The three nearest rows among all rows above each row, by straight-line distance, nearest first (none for the first four rows)
In the rows, 128 means zero.
0: 119, 123, 68, 134, 111, 138, 138, 128, 81, 134, 99, 141, 84, 128, 115, 101, 131, 62, 142, 84, 153, 147, 89, 128, 117, 27, 140, 119, 142, 115, 151, 174, 128, 144, 149, 146, 124, 138
1: 123, 126, 90, 139, 118, 144, 134, 130, 133, 144, 128, 122, 128, 148, 103, 119, 115, 89, 132, 118, 135, 121, 118, 141, 127, 46, 115, 138, 122, 138, 147, 138, 127, 149, 209, 144, 121, 126
2: 106, 139, 76, 125, 133, 134, 146, 130, 85, 129, 91, 135, 101, 147, 82, 103, 138, 61, 136, 68, 158, 143, 97, 133, 107, 72, 141, 119, 149, 122, 148, 151, 122, 156, 149, 132, 142, 131
3: 120, 162, 91, 124, 119, 127, 150, 125, 94, 133, 102, 134, 97, 140, 88, 82, 143, 74, 138, 87, 164, 142, 96, 129, 126, 13, 138, 117, 150, 127, 153, 168, 134, 147, 197, 146, 113, 118
4: 117, 128, 83, 129, 113, 139, 135, 118, 97, 124, 77, 125, 105, 141, 105, 119, 137, 69, 126, 71, 154, 127, 104, 134, 111, 89, 140, 124, 146, 117, 168, 162, 130, 155, 153, 143, 106, 121 => 2 0 3
5: 120, 210, 76, 127, 128, 140, 133, 127, 105, 129, 94, 131, 108, 148, 98, 113, 132, 91, 128, 75, 126, 129, 112, 134, 118, 37, 129, 119, 124, 118, 149, 143, 135, 144, 158, 143, 110, 117 => 3 2 4
6: 117, 121, 86, 135, 111, 141, 141, 125, 92, 134, 71, 148, 85, 141, 89, 98, 140, 64, 147, 77, 154, 121, 109, 121, 128, 33, 135, 127, 143, 121, 160, 159, 128, 141, 141, 131, 126, 135 => 0 2 4
7: 111, 132, 87, 135, 141, 134, 140, 137, 97, 114, 97, 146, 94, 131, 84, 109, 133, 88, 134, 94, 137, 134, 118, 131, 113, 38, 123, 130, 128, 139, 150, 139, 130, 137, 187, 147, 107, 131 => 3 6 1
8: 115, 143, 79, 120, 115, 141, 135, 120, 91, 135, 97, 148, 93, 133, 100, 115, 140, 85, 141, 67, 148, 145, 105, 123, 118, 30, 139, 123, 149, 128, 155, 163, 127, 141, 146, 135, 127, 135 => 0 6 2
9: 119, 206, 96, 134, 110, 135, 139, 123, 106, 130, 94, 130, 107, 128, 91, 102, 146, 65, 138, 94, 133, 139, 103, 124, 113, 59, 147, 122, 140, 123, 156, 170, 143, 144, 146, 146, 106, 127 => 5 8 3
10: 110, 127, 80, 143, 118, 150, 141, 123, 105, 138, 84, 135, 108, 150, 106, 112, 134, 91, 126, 98, 154, 117, 106, 134, 114, 19, 145, 110, 138, 135, 159, 158, 132, 147, 199, 151, 117, 123 => 7 3 8
11: 129, 128, 103, 109, 129, 143, 143, 126, 118, 130, 90, 137, 114, 153, 89, 109, 140, 91, 131, 94, 125, 124, 99, 120, 111, 77, 120, 121, 121, 130, 145, 139, 133, 153, 149, 126, 97, 124 => 4 7 2
12: 120, 129, 91, 128, 108, 147, 127, 121, 92, 128, 83, 119, 110, 153, 108, 122, 138, 72, 148, 90, 135, 131, 99, 127, 122, 19, 138, 116, 137, 139, 149, 168, 128, 139, 149, 142, 133, 128 => 8 6 0
13: 124, 199, 87, 143, 133, 149, 140, 120, 117, 136, 97, 139, 109, 140, 110, 102, 137, 88, 131, 90, 141, 133, 96, 117, 119, 93, 134, 117, 135, 128, 146, 144, 139, 152, 167, 143, 114, 128 => 9 5 11
14: 120, 136, 80, 133, 115, 137, 145, 121, 98, 118, 81, 137, 98, 164, 117, 107, 148, 77, 150, 79, 145, 122, 97, 125, 124, 13, 153, 117, 143, 124, 159, 159, 126, 143, 139, 141, 109, 127 => 12 6 8
15: 116, 128, 59, 128, 117, 139, 139, 124, 96, 131, 79, 141, 88, 150, 121, 95, 144, 76, 140, 82, 138, 126, 93, 122, 119, 55, 142, 122, 134, 122, 152, 151, 124, 136, 153, 154, 113, 115 => 14 0 6
16: 119, 130, 88, 135, 122, 148, 126, 123, 101, 134, 96, 142, 104, 145, 88, 121, 136, 93, 133, 94, 105, 143, 104, 129, 122, 41, 134, 131, 106, 123, 151, 166, 126, 148, 165, 146, 109, 126 => 7 12 11
17: 113, 133, 85, 129, 119, 148, 132, 124, 112, 127, 96, 148, 97, 139, 124, 101, 132, 91, 136, 82, 143, 121, 111, 130, 124, 25, 133, 139, 122, 126, 149, 152, 121, 151, 162, 142, 120, 133 => 8 15 14
18: 124, 81, 83, 130, 117, 148, 138, 117, 130, 140, 109, 127, 132, 140, 111, 133, 135, 118, 132, 109, 121, 118, 109, 121, 132, 76, 122, 132, 101, 133, 152, 120, 123, 141, 200, 135, 96, 123 => 1 11 16
19: 120, 149, 90, 128, 120, 141, 130, 123, 118, 130, 109, 139, 99, 136, 106, 111, 143, 90, 134, 90, 128, 124, 103, 130, 119, 70, 123, 121, 126, 124, 169, 121, 126, 141, 165, 143, 98, 128 => 11 7 17
20: 117, 117, 72, 127, 116, 141, 142, 129, 86, 126, 75, 127, 94, 154, 129, 96, 145, 66, 140, 67, 152, 132, 95, 140, 115, 44, 146, 121, 154, 128, 155, 164, 144, 139, 138, 140, 102, 120 => 15 14 0
21: 132, 97, 98, 124, 119, 140, 129, 136, 125, 143, 98, 142, 118, 152, 94, 116, 141, 104, 134, 116, 107, 115, 105, 119, 120, 89, 124, 123, 98, 136, 141, 134, 125, 125, 197, 132, 93, 137 => 18 11 19
22: 118, 137, 61, 116, 115, 132, 141, 128, 109, 126, 80, 151, 95, 139, 115, 97, 140, 64, 137, 83, 148, 146, 93, 137, 118, 53, 151, 131, 144, 132, 168, 165, 134, 128, 154, 138, 117, 130 => 15 20 8
23: 118, 138, 84, 136, 120, 157, 132, 126, 126, 129, 99, 139, 109, 142, 113, 119, 136, 72, 138, 120, 140, 129, 104, 118, 120, 88, 137, 122, 142, 137, 146, 126, 138, 140, 171, 144, 106, 131 => 19 11 13
24: 123, 101, 94, 126, 128, 138, 137, 131, 121, 128, 99, 132, 116, 148, 107, 102, 137, 101, 134, 107, 131, 132, 93, 130, 113, 62, 133, 128, 135, 147, 149, 136, 122, 142, 191, 124, 80, 133 => 21 11 18
25: 117, 149, 82, 140, 117, 140, 142, 124, 96, 125, 87, 140, 86, 139, 100, 98, 132, 76, 127, 62, 158, 145, 96, 126, 121, 76, 134, 122, 169, 126, 153, 161, 134, 155, 147, 144, 131, 132 => 2 4 8
26: 120, 111, 86, 133, 124, 143, 138, 127, 107, 130, 103, 134, 96, 146, 79, 103, 128, 110, 125, 98, 121, 135, 102, 126, 126, 81, 135, 124, 126, 123, 166, 147, 128, 142, 180, 139, 127, 125 => 16 19 11
27: 115, 129, 82, 122, 137, 142, 139, 120, 111, 127, 97, 136, 111, 144, 117, 107, 136, 90, 126, 95, 116, 137, 112, 142, 113, 62, 140, 125, 116, 130, 146, 167, 137, 130, 178, 136, 100, 130 => 16 24 7
28: 128, 123, 80, 133, 124, 147, 131, 121, 106, 133, 105, 134, 99, 138, 107, 107, 132, 83, 128, 92, 135, 119, 95, 120, 126, 92, 125, 117, 138, 119, 164, 132, 128, 151, 167, 135, 114, 119 => 19 26 23
29: 123, 213, 84, 137, 133, 155, 137, 125, 108, 135, 92, 132, 110, 141, 132, 98, 128, 97, 123, 100, 143, 132, 114, 133, 127, 42, 138, 127, 126, 133, 152, 165, 116, 140, 183, 140, 96, 129 => 5 13 9
30: 121, 149, 74, 134, 132, 138, 138, 135, 100, 138, 96, 143, 99, 138, 87, 113, 135, 67, 149, 74, 144, 145, 98, 126, 118, 66, 144, 125, 131, 123, 149, 167, 130, 142, 150, 141, 119, 122 => 2 8 22
31: 122, 137, 78, 138, 120, 139, 143, 125, 111, 127, 81, 155, 96, 139, 92, 102, 137, 80, 137, 64, 138, 148, 103, 133, 117, 42, 147, 125, 133, 121, 157, 160, 131, 146, 141, 138, 122, 118 => 30 8 22
32: 116, 125, 91, 134, 120, 141, 134, 132, 102, 132, 96, 138, 98, 139, 92, 116, 121, 85, 135, 119, 125, 127, 107, 130, 119, 39, 131, 129, 118, 123, 152, 159, 126, 140, 178, 135, 124, 115 => 16 7 26
33: 120, 130, 73, 143, 133, 148, 125, 126, 106, 133, 92, 142, 109, 136, 84, 112, 131, 105, 133, 99, 148, 133, 111, 147, 123, 50, 134, 124, 150, 140, 151, 146, 138, 137, 166, 146, 116, 116 => 7 32 10
34: 110, 127, 71, 141, 103, 132, 135, 118, 81, 125, 100, 124, 85, 147, 96, 93, 136, 64, 141, 72, 169, 133, 97, 126, 125, 1, 149, 129, 165, 122, 154, 169, 140, 145, 140, 144, 124, 120 => 0 14 6
35: 117, 117, 83, 127, 128, 151, 142, 120, 88, 130, 91, 138, 88, 139, 100, 102, 133, 46, 133, 65, 132, 154, 106, 124, 121, 61, 153, 122, 116, 120, 151, 146, 131, 137, 144, 149, 108, 129 => 30 31 15
36: 127, 126, 99, 132, 140, 145, 136, 128, 140, 152, 124, 137, 128, 152, 88, 129, 130, 140, 138, 139, 110, 119, 107, 125, 123, 97, 112, 119, 108, 143, 144, 138, 121, 132, 227, 138, 97, 138 => 21 18 1
37: 130, 108, 85, 132, 113, 136, 155, 123, 115, 136, 104, 131, 108, 155, 109, 113, 142, 104, 125, 112, 137, 125, 109, 137, 111, 37, 131, 116, 143, 138, 149, 147, 118, 137, 205, 118, 115, 113 => 24 10 32
38: 121, 45, 99, 133, 121, 135, 138, 137, 130, 138, 116, 133, 116, 135, 81, 126, 131, 111, 132, 129, 128, 119, 106, 131, 122, 83, 113, 126, 132, 155, 138, 132, 122, 154, 250, 139, 116, 132 => 18 21 36
39: 114, 111, 86, 136, 116, 152, 138, 121, 104, 133, 103, 146, 96, 138, 105, 109, 131, 82, 143, 80, 142, 139, 106, 132, 128, 31, 150, 118, 139, 122, 159, 139, 140, 142, 154, 132, 132, 117 => 31 8 17
40: 117, 234, 78, 139, 107, 132, 128, 127, 104, 129, 84, 131, 101, 137, 89, 131, 125, 79, 129, 99, 145, 136, 112, 126, 115, 55, 147, 118, 139, 122, 165, 150, 129, 145, 147, 137, 110, 115 => 9 5 13
41: 117, 173, 85, 135, 121, 147, 139, 130, 109, 137, 95, 129, 111, 138, 120, 103, 150, 88, 132, 97, 157, 121, 87, 136, 112, 66, 127, 121, 152, 131, 149, 148, 121, 146, 174, 146, 116, 121 => 13 19 23
42: 111, 146, 75, 138, 112, 139, 147, 125, 97, 128, 96, 144, 105, 140, 95, 116, 139, 86, 129, 70, 144, 136, 97, 124, 122, 7, 138, 129, 127, 99, 159, 150, 130, 147, 133, 141, 122, 130 => 8 31 14
43: 122, 124, 89, 134, 113, 141, 132, 118, 99, 134, 107, 134, 102, 135, 110, 100, 133, 100, 139, 88, 141, 143, 108, 130, 108, 67, 146, 119, 149, 144, 142, 143, 121, 153, 205, 137, 126, 120 => 37 26 33
44: 118, 118, 97, 143, 128, 144, 140, 121, 110, 126, 109, 131, 115, 143, 101, 98, 138, 76, 126, 107, 140, 144, 105, 134, 114, 37, 135, 128, 127, 121, 144, 167, 123, 157, 194, 146, 115, 120 => 32 10 27
45: 109, 167, 90, 127, 120, 144, 137, 136, 99, 141, 100, 149, 119, 128, 115, 125, 129, 104, 136, 85, 144, 131, 108, 138, 113, 50, 123, 127, 126, 127, 154, 156, 113, 150, 169, 145, 104, 124 => 41 17 19
46: 118, 100, 63, 125, 114, 148, 139, 113, 102, 130, 78, 142, 100, 135, 117, 103, 130, 76, 127, 76, 147, 140, 103, 120, 114, 59, 145, 134, 146, 129, 151, 168, 129, 139, 154, 136, 118, 117 => 15 22 20
47: 110, 131, 75, 128, 127, 152, 134, 132, 104, 132, 101, 133, 92, 156, 98, 126, 142, 100, 138, 75, 136, 142, 111, 124, 122, 74, 140, 113, 125, 113, 166, 155, 126, 139, 166, 138, 129, 124 => 26 30 28
48: 124, 143, 77, 140, 131, 133, 134, 122, 92, 123, 96, 160, 83, 137, 101, 103, 143, 69, 145, 64, 137, 151, 109, 127, 121, 15, 143, 121, 134, 130, 143, 159, 132, 137, 161, 144, 114, 127 => 8 31 0
49: 120, 127, 69, 129, 110, 137, 137, 118, 105, 132, 78, 141, 100, 145, 87, 108, 144, 75, 143, 81, 143, 138, 106, 121, 118, 57, 133, 126, 126, 123, 159, 159, 132, 140, 131, 133, 113, 131 => 31 6 30
50: 125, 113, 69, 123, 121, 149, 132, 125, 116, 134, 94, 149, 107, 136, 83, 135, 143, 89, 140, 98, 139, 132, 104, 130, 117, 60, 126, 130, 141, 139, 153, 143, 133, 136, 162, 147, 113, 135 => 33 49 23
51: 108, 123, 62, 130, 115, 130, 123, 125, 72, 130, 66, 118, 75, 145, 79, 77, 152, 44, 142, 44, 164, 158, 99, 113, 107, 43, 158, 122, 163, 101, 159, 186, 138, 151, 90, 142, 116, 114 => 34 20 6
52: 124, 127, 86, 132, 121, 140, 132, 119, 112, 121, 102, 132, 109, 145, 100, 128, 149, 90, 133, 88, 153, 140, 108, 135, 110, 66, 145, 124, 160, 120, 149, 148, 136, 138, 162, 139, 108, 139 => 50 33 4
53: 114, 141, 89, 136, 102, 128, 149, 124, 72, 127, 79, 137, 89, 143, 105, 97, 147, 68, 137, 65, 157, 136, 110, 138, 114, 35, 122, 123, 151, 115, 171, 156, 130, 150, 128, 135, 119, 125 => 6 8 20
54: 122, 100, 76, 136, 114, 142, 140, 124, 125, 134, 88, 136, 108, 144, 89, 108, 148, 93, 133, 84, 165, 139, 107, 133, 123, 84, 146, 134, 162, 133, 148, 157, 135, 141, 145, 139, 111, 138 => 52 50 46
55: 119, 109, 85, 131, 116, 152, 127, 122, 81, 132, 89, 128, 94, 139, 109, 95, 146, 43, 130, 72, 182, 137, 103, 127, 110, 15, 140, 126, 185, 117, 152, 173, 127, 158, 159, 144, 121, 116 => 34 0 20
56: 115, 137, 97, 117, 110, 137, 128, 128, 122, 132, 98, 156, 107, 150, 90, 119, 144, 101, 143, 78, 134, 126, 120, 130, 127, 34, 122, 124, 127, 126, 161, 130, 131, 140, 177, 132, 102, 133 => 19 17 7
57: 119, 109, 102, 124, 122, 141, 141, 119, 105, 138, 90, 141, 87, 136, 87, 114, 130, 98, 130, 81, 115, 152, 103, 126, 123, 53, 141, 133, 105, 133, 159, 159, 133, 133, 154, 143, 120, 113 => 16 26 32
58: 120, 118, 107, 103, 116, 150, 139, 127, 123, 121, 93, 137, 114, 140, 96, 119, 140, 97, 133, 125, 116, 117, 106, 135, 107, 76, 110, 117, 118, 148, 153, 136, 123, 141, 204, 122, 113, 136 => 21 24 11
59: 123, 148, 62, 106, 118, 150, 150, 120, 120, 127, 98, 128, 120, 136, 120, 118, 142, 92, 133, 92, 126, 125, 109, 140, 126, 38, 141, 114, 119, 135, 160, 141, 145, 137, 184, 132, 100, 120 => 27 19 56
60: 123, 116, 95, 133, 109, 127, 134, 117, 104, 127, 81, 149, 98, 122, 83, 93, 139, 73, 132, 77, 138, 142, 102, 130, 113, 66, 136, 117, 131, 124, 147, 168, 140, 133, 161, 144, 102, 130 => 49 31 30
61: 126, 147, 73, 140, 100, 146, 124, 126, 87, 123, 96, 135, 116, 136, 113, 110, 131, 102, 130, 79, 118, 139, 107, 125, 126, 30, 155, 123, 111, 134, 149, 151, 131, 144, 171, 146, 103, 127 => 16 17 59
62: 123, 146, 93, 134, 110, 140, 140, 132, 114, 126, 84, 113, 110, 150, 97, 110, 154, 64, 138, 89, 161, 130, 95, 128, 115, 38, 136, 130, 161, 129, 151, 158, 124, 141, 165, 131, 109, 125 => 52 41 12
63: 115, 104, 91, 131, 112, 145, 136, 133, 106, 121, 92, 123, 96, 133, 113, 116, 141, 61, 142, 88, 135, 120, 107, 121, 106, 77, 125, 120, 136, 122, 154, 139, 132, 147, 156, 146, 120, 120 => 28 4 15
64: 125, 111, 82, 128, 131, 140, 134, 121, 122, 136, 99, 121, 106, 143, 116, 123, 144, 84, 137, 108, 141, 123, 107, 126, 114, 90, 134, 122, 154, 134, 151, 131, 128, 147, 163, 148, 108, 121 => 23 28 63
65: 119, 150, 85, 151, 121, 137, 129, 127, 119, 136, 82, 137, 97, 150, 97, 112, 136, 78, 135, 80, 135, 138, 104, 136, 125, 51, 153, 123, 123, 119, 156, 162, 117, 137, 155, 148, 115, 128 => 31 30 49
66: 125, 118, 91, 123, 125, 152, 131, 126, 106, 140, 111, 142, 106, 125, 108, 110, 125, 80, 135, 84, 153, 126, 109, 132, 124, 26, 123, 127, 154, 135, 155, 150, 121, 159, 170, 140, 121, 124 => 17 39 8
67: 114, 130, 84, 124, 123, 141, 135, 121, 96, 137, 92, 119, 94, 137, 98, 130, 136, 79, 140, 107, 146, 147, 98, 136, 125, 69, 138, 117, 150, 127, 152, 140, 121, 129, 163, 143, 114, 139 => 52 50 64
68: 115, 159, 82, 129, 129, 147, 151, 136, 114, 129, 83, 149, 96, 148, 123, 85, 126, 85, 142, 96, 143, 135, 109, 143, 127, 77, 134, 122, 124, 126, 146, 143, 127, 129, 178, 132, 106, 120 => 27 41 19
69: 119, 135, 90, 131, 114, 133, 134, 125, 121, 141, 81, 132, 115, 143, 102, 135, 132, 83, 129, 122, 135, 112, 113, 133, 125, 19, 136, 115, 133, 134, 155, 142, 132, 148, 163, 142, 113, 126 => 32 10 12
70: 128, 33, 97, 137, 126, 150, 142, 126, 135, 139, 113, 143, 126, 142, 108, 139, 124, 129, 137, 114, 127, 124, 111, 126, 104, 73, 116, 129, 148, 133, 148, 139, 111, 141, 186, 131, 99, 126 => 18 38 24
71: 123, 149, 69, 127, 121, 136, 129, 122, 102, 139, 93, 136, 100, 139, 73, 119, 144, 81, 143, 97, 133, 133, 102, 136, 114, 60, 139, 121, 129, 129, 145, 156, 129, 133, 154, 139, 124, 140 => 30 49 50
72: 110, 118, 92, 122, 128, 148, 144, 116, 120, 130, 103, 145, 109, 137, 112, 114, 139, 93, 127, 96, 142, 128, 107, 135, 113, 63, 130, 119, 150, 125, 133, 124, 120, 140, 155, 148, 115, 130 => 64 52 50
73: 121, 182, 63, 135, 111, 143, 132, 115, 98, 122, 99, 149, 88, 141, 110, 118, 139, 67, 143, 72, 125, 147, 105, 130, 121, 26, 152, 126, 121, 107, 144, 170, 126, 131, 134, 142, 120, 130 => 48 42 8
74: 125, 114, 85, 130, 123, 135, 143, 133, 122, 138, 113, 142, 107, 146, 88, 156, 146, 105, 130, 107, 159, 123, 107, 129, 109, 67, 122, 128, 151, 140, 151, 125, 133, 137, 187, 148, 107, 140 => 50 52 64
75: 118, 139, 80, 138, 145, 135, 133, 127, 104, 135, 83, 134, 103, 141, 97, 99, 139, 89, 127, 105, 126, 147, 116, 136, 128, 33, 129, 131, 121, 137, 158, 155, 125, 150, 167, 132, 121, 122 => 32 16 7
76: 112, 116, 81, 133, 103, 142, 139, 120, 99, 135, 95, 132, 116, 134, 112, 122, 139, 96, 128, 98, 159, 141, 107, 134, 106, 91, 131, 132, 157, 123, 153, 163, 138, 141, 148, 139, 107, 138 => 52 54 4
77: 115, 246, 69, 142, 113, 150, 139, 133, 93, 140, 89, 139, 87, 144, 86, 97, 144, 62, 143, 84, 154, 137, 93, 130, 117, 31, 137, 122, 148, 118, 156, 161, 131, 151, 128, 125, 123, 134 => 40 9 5
78: 124, 162, 71, 123, 126, 144, 145, 128, 127, 132, 92, 150, 106, 151, 118, 104, 133, 110, 125, 105, 123, 140, 99, 134, 132, 81, 127, 126, 117, 136, 159, 153, 127, 145, 188, 134, 117, 121 => 68 27 19
